Below are the code and all the weights of a small trained network. Each question names an input and a target symbol and asks about switching units off, where a switched-off unit gives its printed mean instead of its output.

import numpy as np


def w(rows, s, z=0):
    codes = np.array(rows[::2]) - 128.0
    scale = np.full(codes.shape[1], s)
    scale[-1] = z or s
    return codes * scale


def norm(h):
    return h / np.sqrt((h * h).mean(-1, keepdims=True) + 1e-5)


def f(y):
    return y / 2 * (1 + np.tanh(0.7978845608 * (y + 0.044715 * y**3)))


def softmax(a):
    e = np.exp(a - a.max(-1, keepdims=True))
    return e / e.sum(-1, keepdims=True)


def log_softmax(a):
    a = a - a.max(-1, keepdims=True)
    return a - np.log(np.exp(a).sum(-1, keepdims=True))


def net(x, mask):
    ids = ['ΓΘΠΦΨΩαβδεζηλμξσ'.index(c) for c in x.split()]
    T = len(ids)
    res = E[ids] + P[:T]
    u = 0
    for l in range(2):
        q, k, v = (norm(res) @ M[l].T for M in (Q, K, V))
        z = softmax(np.where(np.tri(T) > 0, q @ k.T / 4**0.5, -1e9)) @ v
        res = res + np.where(mask[u], z, O[l][:, -1]) @ O[l][:, :-1]
        u += 1
        y = f(norm(res) @ A[l][:, :-1].T + A[l][:, -1])
        res = res + np.where(mask[u : u + 16], y, B[l][:, -1]) @ B[l][:, :-1]
        u += 16
    return log_softmax(norm(res)[-1] @ U[:, :-1].T + U[:, -1])


Q, K, V, O, A, B = {}, {}, {}, {}, {}, {}
E = w([
[74,193,94,141,121,102],'Γ',
[82,129,177,194,112,128],'Θ',
[75,189,109,108,130,131],'Π',
[76,169,127,61,184,221],'Φ',
[67,180,81,109,171,164],'Ψ',
[81,188,105,107,114,123],'Ω',
[104,78,156,33,157,161],'α',
[145,92,154,102,117,63],'β',
[155,102,131,121,142,77],'δ',
[127,144,79,175,33,51],'ε',
[76,81,107,121,165,83],'ζ',
[180,14,99,2,117,160],'η',
[143,128,73,100,118,162],'λ',
[165,118,97,134,90,186],'μ',
[144,150,60,120,174,124],'ξ',
[123,159,68,246,126,63],'σ',
],0.0034)
P = w([
[163,249,147,85,69,58],'0',
[146,236,174,92,119,107],'1',
[145,220,172,107,141,123],'2',
[141,198,158,107,134,136],'3',
[142,183,141,116,130,141],'4',
[133,171,123,127,128,150],'5',
[133,155,100,138,132,164],'6',
[131,144,91,142,116,163],'7',
[128,142,91,138,100,166],'8',
],0.0017)
Q[0] = w([
[79,105,145,86,171,181],'0.h1',
[133,125,112,177,131,25],'0.h1',
[235,64,255,152,180,163],'0.h1',
[47,157,101,91,192,241],'0.h1',
],0.0038)
K[0] = w([
[183,113,131,91,129,128],'0.h1',
[87,124,139,187,132,88],'0.h1',
[122,253,236,104,97,154],'0.h1',
[162,110,78,73,109,160],'0.h1',
],0.0057)
V[0] = w([
[62,109,51,225,145,90],'0.h1',
[99,229,219,205,81,148],'0.h1',
[198,198,163,81,123,250],'0.h1',
[88,168,85,190,224,94],'0.h1',
],0.0014)
O[0] = w([
[148,89,177,113,166,133,101],'0.h1',
[177,5,136,82,89,106,45],'0.h1',
[150,105,113,164,106,54,4],'0.h1',
[137,105,147,42,159,123,247],'0.h1',
],0.0024,0.00043)
A[0] = w([
[142,171,96,77,102,135,199],'0.n1',
[208,35,142,96,123,93,170],'0.n2',
[104,84,144,197,160,128,79],'0.n3',
[137,55,127,77,58,146,254],'0.n4',
[136,177,148,141,44,98,104],'0.n5',
[86,195,90,113,68,84,187],'0.n6',
[121,167,111,127,146,216,164],'0.n7',
[153,107,103,116,74,143,194],'0.n8',
[161,128,91,142,86,103,182],'0.n9',
[102,134,98,192,184,154,103],'0.n10',
[193,174,97,153,110,105,113],'0.n11',
[252,142,97,166,56,79,104],'0.n12',
[151,86,147,212,44,88,134],'0.n13',
[97,112,85,123,109,132,127],'0.n14',
[102,160,162,178,132,81,190],'0.n15',
[110,115,173,151,127,107,123],'0.n16',
],0.003,0.0009)
B[0] = w([
[110,131,180,172,198,161,210],'0.n1',
[131,240,81,133,82,93,122],'0.n2',
[142,73,146,75,109,109,94],'0.n3',
[126,231,135,216,154,89,154],'0.n4',
[105,110,88,107,184,170,143],'0.n5',
[138,107,131,129,189,255,247],'0.n6',
[163,133,150,243,112,106,184],'0.n7',
[72,150,114,172,193,119,134],'0.n8',
[80,131,171,105,201,159,141],'0.n9',
[170,69,217,127,56,116,140],'0.n10',
[103,79,165,95,202,132,131],'0.n11',
[82,167,185,109,180,165,136],'0.n12',
[104,182,147,128,192,183,105],'0.n13',
[139,135,156,163,171,171,150],'0.n14',
[171,158,135,48,165,181,167],'0.n15',
[142,140,69,64,110,125,115],'0.n16',
],0.0019,0.0015)
Q[1] = w([
[232,2,191,139,7,76],'1.h1',
[79,220,81,197,195,209],'1.h1',
[193,24,210,173,18,74],'1.h1',
[137,90,126,232,63,163],'1.h1',
],0.0049)
K[1] = w([
[97,223,230,69,137,119],'1.h1',
[174,88,52,255,148,157],'1.h1',
[95,208,200,59,147,152],'1.h1',
[107,244,142,169,150,189],'1.h1',
],0.0046)
V[1] = w([
[181,88,208,34,35,219],'1.h1',
[144,166,250,190,116,141],'1.h1',
[251,85,93,162,173,126],'1.h1',
[92,88,189,111,118,26],'1.h1',
],0.0024)
O[1] = w([
[91,205,2,86,102,159,2],'1.h1',
[136,174,173,160,62,160,33],'1.h1',
[211,202,148,79,192,121,26],'1.h1',
[74,156,136,197,169,130,110],'1.h1',
],0.0035,0.0016)
A[1] = w([
[136,165,179,75,103,104,59],'1.n1',
[98,13,139,119,109,72,108],'1.n2',
[113,190,178,91,140,118,149],'1.n3',
[135,101,198,190,118,145,175],'1.n4',
[127,78,171,123,96,172,122],'1.n5',
[156,151,107,72,115,159,167],'1.n6',
[254,188,83,117,47,163,39],'1.n7',
[132,182,155,101,164,155,89],'1.n8',
[105,74,117,84,103,179,105],'1.n9',
[112,113,164,99,107,221,254],'1.n10',
[175,142,84,71,85,42,158],'1.n11',
[39,122,38,94,62,123,95],'1.n12',
[151,68,135,121,224,38,86],'1.n13',
[60,102,132,124,154,66,89],'1.n14',
[178,70,74,50,130,143,163],'1.n15',
[198,200,127,158,137,166,146],'1.n16',
],0.0037,0.00087)
B[1] = w([
[135,126,94,173,182,172,113],'1.n1',
[112,121,190,82,132,216,223],'1.n2',
[140,67,92,168,142,149,169],'1.n3',
[118,197,94,138,126,56,166],'1.n4',
[129,179,129,119,117,70,142],'1.n5',
[150,79,105,166,121,85,134],'1.n6',
[74,5,140,141,130,137,108],'1.n7',
[157,66,96,152,133,136,160],'1.n8',
[135,198,140,141,120,96,155],'1.n9',
[115,115,120,158,78,33,216],'1.n10',
[44,181,152,190,139,62,114],'1.n11',
[216,150,196,70,128,128,167],'1.n12',
[146,138,150,51,51,157,250],'1.n13',
[122,50,138,117,90,166,227],'1.n14',
[88,151,105,178,188,45,146],'1.n15',
[168,102,159,85,91,175,134],'1.n16',
],0.0027,0.0019)
U = w([
[80,50,191,30,106,179,193],'Γ',
[123,124,121,124,118,131,1],'Θ',
[126,157,156,113,121,97,79],'Π',
[140,177,43,76,58,138,121],'Φ',
[107,128,54,93,183,2,159],'Ψ',
[139,179,108,81,95,103,90],'Ω',
[124,158,119,122,106,138,88],'α',
[127,165,103,138,95,155,94],'β',
[116,148,138,125,118,122,78],'δ',
[72,200,171,193,19,89,159],'ε',
[18,156,128,198,219,175,153],'ζ',
[158,169,62,111,169,209,141],'η',
[161,32,81,167,151,115,129],'λ',
[160,45,90,185,40,172,153],'μ',
[220,114,116,94,216,152,137],'ξ',
[229,156,236,183,164,141,146],'σ',
],0.0072,0.0032)

Each question gives the input, a string of symbols that net reads in full, and the target symbol t.
The units are the heads (4 rows each of Q, K, V and O) and the neurons (one row each of A and B). Each row of codes is followed by its name. A weight is (code - 128) times the scale printed after its matrix; where a second scale follows, it is the last column's (O, A, B and U).
mask holds one flag per unit, layer by layer, with each layer's heads first. A switched-off unit (its flag False) gives its mean, the last column of its rows in O or B, instead of its output. The means were averaged over made-up inputs and are rounded, as every weight is.
A unit's drop is (log p(t) with every unit on - log p(t) with that unit switched off) / (log p(t) with every unit on - log p(t) with every unit switched off).
The circuit of an input: a set's keep is (log p(t) with only the set's units on - log p(t) with every unit switched off) / (log p(t) with every unit on - log p(t) with every unit switched off). Starting from the 12 units with the biggest drops (on a tie, the unit counted first), units are removed one at a time, each time the one whose removal leaves the highest keep (on an exact tie, the one counted first), for as long as the keep stays at least 0.8.
circuit, biggest first: the units of the circuit, biggest drop first
unit that matters most: the unit with the biggest drop
k most important neurons: the k neurons with the biggest drops, biggest first
top k neurons in layer l: the k neurons of layer l with the biggest drops, biggest first
drop when u is switched off: that unit's drop, to one decimal
input λ Θ μ β, target ε: circuit, biggest first : (1.n11, 1.h1)
input ζ α Φ ζ σ Γ, target σ: circuit, biggest first : (1.h1)
input η μ ε, target μ: top 3 neurons in layer 0 : (0.n6, 0.n12, 0.n4)
input α ε β, target ζ: 2 most important neurons : (1.n11, 1.n1)
input μ μ ζ Φ Φ ζ ζ Γ ε, target ζ: 2 most important neurons : (0.n12, 0.n13)
input η ζ α Ω Φ σ ξ η, target Ψ: top 2 neurons in layer 1 : (1.n15, 1.n11)
input α Φ η σ ζ ζ Ω, target ζ: 4 most important neurons : (0.n12, 0.n13, 1.n12, 0.n9)
input ζ Θ β η β ε, target η: 3 most important neurons : (0.n13, 0.n12, 0.n9)
input β Ψ η Φ ε ζ Φ μ Γ, target μ: top 2 neurons in layer 0 : (0.n7, 0.n6)
input λ Ψ ζ η β, target Ψ: top 4 neurons in layer 0 : (0.n2, 0.n7, 0.n15, 0.n16)
input ε Θ β, target ε: 2 most important neurons : (0.n2, 0.n6)
input Φ Φ Φ, target Φ: top 3 neurons in layer 1 : (1.n10, 1.n2, 1.n14)
input ζ η η ε, target η: 2 most important neurons : (0.n12, 0.n13)
input Φ ε ζ Φ Φ, target ζ: unit that matters most : 1.n13
input ζ Φ δ, target Γ: 3 most important neurons : (1.n13, 0.n7, 1.n12)
input ζ η Φ Π, target η: 2 most important neurons : (1.n13, 1.n12)
input ζ β Γ, target ζ: 2 most important neurons : (1.n13, 1.n2)
input Ψ ζ Ω, target ζ: top 2 neurons in layer 1 : (1.n13, 1.n2)
input β ζ Π, target ζ: 2 most important neurons : (1.n13, 1.n2)
input Ψ ζ ζ β Π, target ζ: unit that matters most : 1.n13
input ζ Φ ε Π, target ε: 2 most important neurons : (1.n10, 1.n2)
input Φ λ β Ω β Φ λ, target λ: top 2 neurons in layer 1 : (1.n7, 1.n15)
input Φ α ε δ α δ ζ δ, target Γ: 2 most important neurons : (1.n13, 0.n7)
input δ β β, target ζ: top 2 neurons in layer 0 : (0.n7, 0.n2)
input η ζ ε Φ Φ Θ σ η Φ, target σ: drop when 1.n16 is switched off : 0.1
